Below is a small trained network, with its code and all its weights. Each question gives an input and a target symbol and asks what happens when units are switched off, that is, made to give their printed mean instead of their output.

import numpy as np


def w(rows, s, z=0):
    codes = np.array(rows[::2]) - 128.0
    scale = np.full(codes.shape[1], s)
    scale[-1] = z or s
    return codes * scale


def f(y):
    return y / 2 * (1 + np.tanh(0.7978845608 * (y + 0.044715 * y**3)))


def softmax(a):
    e = np.exp(a - a.max(-1, keepdims=True))
    return e / e.sum(-1, keepdims=True)


def log_softmax(a):
    a = a - a.max(-1, keepdims=True)
    return a - np.log(np.exp(a).sum(-1, keepdims=True))


def net(x, mask):
    ids = ['ΓΛΣΦαβδεζημξπτψ'.index(c) for c in x.split()]
    T = len(ids)
    res = E[ids] + P[:T]
    u = 0
    for l in range(3):
        q, k, v = (res @ M[l].T for M in (Q, K, V))
        z = softmax(np.where(np.tri(T) > 0, q @ k.T / 2**0.5, -1e9)) @ v
        res = res + np.where(mask[u], z, O[l][:, -1]) @ O[l][:, :-1]
        u += 1
        y = f(res @ A[l][:, :-1].T + A[l][:, -1])
        res = res + np.where(mask[u : u + 4], y, B[l][:, -1]) @ B[l][:, :-1]
        u += 4
    return log_softmax(res[-1] @ U[:, :-1].T + U[:, -1])


Q, K, V, O, A, B = {}, {}, {}, {}, {}, {}
E = w([
[134,132,87],'Γ',
[133,114,72],'Λ',
[183,135,74],'Σ',
[188,247,239],'Φ',
[150,139,45],'α',
[32,150,160],'β',
[134,51,76],'δ',
[156,117,127],'ε',
[169,112,174],'ζ',
[163,109,164],'η',
[126,117,87],'μ',
[189,102,237],'ξ',
[155,113,135],'π',
[156,117,138],'τ',
[64,233,141],'ψ',
],0.013)
P = w([
[4,69,79],'0',
[97,128,162],'1',
[127,136,151],'2',
[91,142,144],'3',
[106,156,114],'4',
[116,152,126],'5',
[133,156,120],'6',
[115,158,104],'7',
[128,160,83],'8',
[124,159,82],'9',
[143,175,77],'10',
[136,179,37],'11',
],0.0037)
Q[0] = w([
[159,225,170],'0.h1',
[254,21,77],'0.h1',
],0.0078)
K[0] = w([
[75,182,103],'0.h1',
[137,12,88],'0.h1',
],0.011)
V[0] = w([
[133,154,185],'0.h1',
[114,87,247],'0.h1',
],0.013)
O[0] = w([
[180,159,73,76],'0.h1',
[135,160,2,2],'0.h1',
],0.012,0.00091)
A[0] = w([
[114,70,188,114],'0.n1',
[139,33,92,140],'0.n2',
[115,196,207,251],'0.n3',
[157,1,108,188],'0.n4',
],0.0068,0.0024)
B[0] = w([
[63,152,224,178],'0.n1',
[165,70,163,158],'0.n2',
[125,215,253,251],'0.n3',
[165,77,217,210],'0.n4',
],0.005,0.0024)
Q[1] = w([
[115,63,219],'1.h1',
[181,2,172],'1.h1',
],0.0055)
K[1] = w([
[177,71,112],'1.h1',
[153,1,129],'1.h1',
],0.0075)
V[1] = w([
[21,239,109],'1.h1',
[133,3,206],'1.h1',
],0.0043)
O[1] = w([
[124,211,199,218],'1.h1',
[143,110,3,255],'1.h1',
],0.0057,0.00099)
A[1] = w([
[130,72,1,253],'1.n1',
[58,126,187,177],'1.n2',
[59,145,103,136],'1.n3',
[72,132,158,137],'1.n4',
],0.0084,0.0046)
B[1] = w([
[255,91,159,253],'1.n1',
[87,163,143,254],'1.n2',
[81,101,61,156],'1.n3',
[90,166,103,178],'1.n4',
],0.0087,0.0032)
Q[2] = w([
[136,131,66],'2.h1',
[224,1,127],'2.h1',
],0.0059)
K[2] = w([
[171,130,137],'2.h1',
[93,2,147],'2.h1',
],0.0037)
V[2] = w([
[17,138,2],'2.h1',
[68,248,110],'2.h1',
],0.0053)
O[2] = w([
[137,188,1,2],'2.h1',
[153,208,102,152],'2.h1',
],0.0089,0.0022)
A[2] = w([
[10,99,38,82],'2.n1',
[255,150,209,5],'2.n2',
[95,167,188,192],'2.n3',
[31,158,137,129],'2.n4',
],0.008,0.0023)
B[2] = w([
[130,48,63,163],'2.n1',
[135,103,2,254],'2.n2',
[95,166,131,223],'2.n3',
[69,116,97,206],'2.n4',
],0.0098,0.0051)
U = w([
[68,127,118,118],'Γ',
[68,121,115,86],'Λ',
[116,149,223,104],'Σ',
[101,138,98,91],'Φ',
[73,209,210,113],'α',
[214,209,126,254],'β',
[123,68,203,129],'δ',
[147,111,143,80],'ε',
[173,106,93,70],'ζ',
[168,102,107,79],'η',
[68,104,110,200],'μ',
[139,86,2,49],'ξ',
[159,108,131,100],'π',
[155,107,131,110],'τ',
[122,123,102,244],'ψ',
],0.009,0.0056)

Each question gives the input, a string of symbols that net reads in full, and the target symbol t.
The units are the heads (2 rows each of Q, K, V and O) and the neurons (one row each of A and B). Each row of codes is followed by its name. A weight is (code - 128) times the scale printed after its matrix; where a second scale follows, it is the last column's (O, A, B and U).
mask holds one flag per unit, layer by layer, with each layer's heads first. A switched-off unit (its flag False) gives its mean, the last column of its rows in O or B, instead of its output. The means were averaged over made-up inputs and are rounded, as every weight is.
A unit's drop is (log p(t) with every unit on - log p(t) with that unit switched off) / (log p(t) with every unit on - log p(t) with every unit switched off).
The circuit of an input: a set's keep is (log p(t) with only the set's units on - log p(t) with every unit switched off) / (log p(t) with every unit on - log p(t) with every unit switched off). Starting from the 12 units with the biggest drops (on a tie, the unit counted first), units are removed one at a time, each time the one whose removal leaves the highest keep (on an exact tie, the one counted first), for as long as the keep stays at least 0.8.
units of the circuit, in order: the units of the circuit, biggest drop first
most important unit: the unit with the biggest drop
top k neurons: the k neurons with the biggest drops, biggest first
top k neurons in layer l: the k neurons of layer l with the biggest drops, biggest first
drop of u: that unit's drop, to one decimal
input β ξ β η ξ π β Φ ξ, target β: units of the circuit, in order	(0.h1 2.h1)
input ξ π τ, target ξ: units of the circuit, in order	(0.h1 2.n2 1.n1)
input δ ζ δ Λ η, target δ: top 2 neurons	(1.n1 0.n4)
input α Λ Φ Γ β α μ π, target α: top 2 neurons	(1.n1 0.n1)
input Φ β ξ Φ, target β: units of the circuit, in order	(0.h1)
input η β Σ τ ψ ξ β β β ξ Σ, target ξ: units of the circuit, in order	(2.n2 1.n1 0.h1)
input Λ η β π β, target ξ: units of the circuit, in order	(0.h1 2.n1 1.n3)
input α Σ α, target α: units of the circuit, in order	(0.h1 0.n1 1.n2 2.n3)
input α ψ β, target α: units of the circuit, in order	(1.h1 2.n2 1.n2)
input β τ β η β β ζ, target β: units of the circuit, in order	(1.h1 2.h1 0.h1 2.n4)
input Σ β β ξ ξ β η η ξ ζ δ, target ξ: units of the circuit, in order	(2.n2 1.n1 0.h1)
input ε ξ ζ π, target ξ: top 2 neurons	(2.n2 1.n1)
input δ β δ β α β, target ξ: top 3 neurons	(2.n1 1.n3 1.n1)
input η β Φ π, target β: top 3 neurons	(2.n4 2.n1 0.n4)
input μ β ψ δ ψ β δ ε α Λ δ, target δ: top neuron	(0.n4)
input β τ τ, target β: top 2 neurons in layer 2	(2.n4 2.n1)
input δ Φ Σ, target δ: top 3 neurons in layer 0	(0.n4 0.n2 0.n3)
input π μ δ Σ ψ β β, target α: top 2 neurons in layer 0	(0.n3 0.n2)
input δ ξ δ Λ ζ, target δ: drop of 2.n3	0.0
input β β η η, target β: most important unit	1.h1
input ξ ε α ξ μ ξ Σ, target ξ: drop of 1.n1	0.8
input β β Σ, target β: drop of 2.n1	0.1
input δ Σ Σ, target δ: top 2 neurons in layer 0	(0.n4 0.n2)
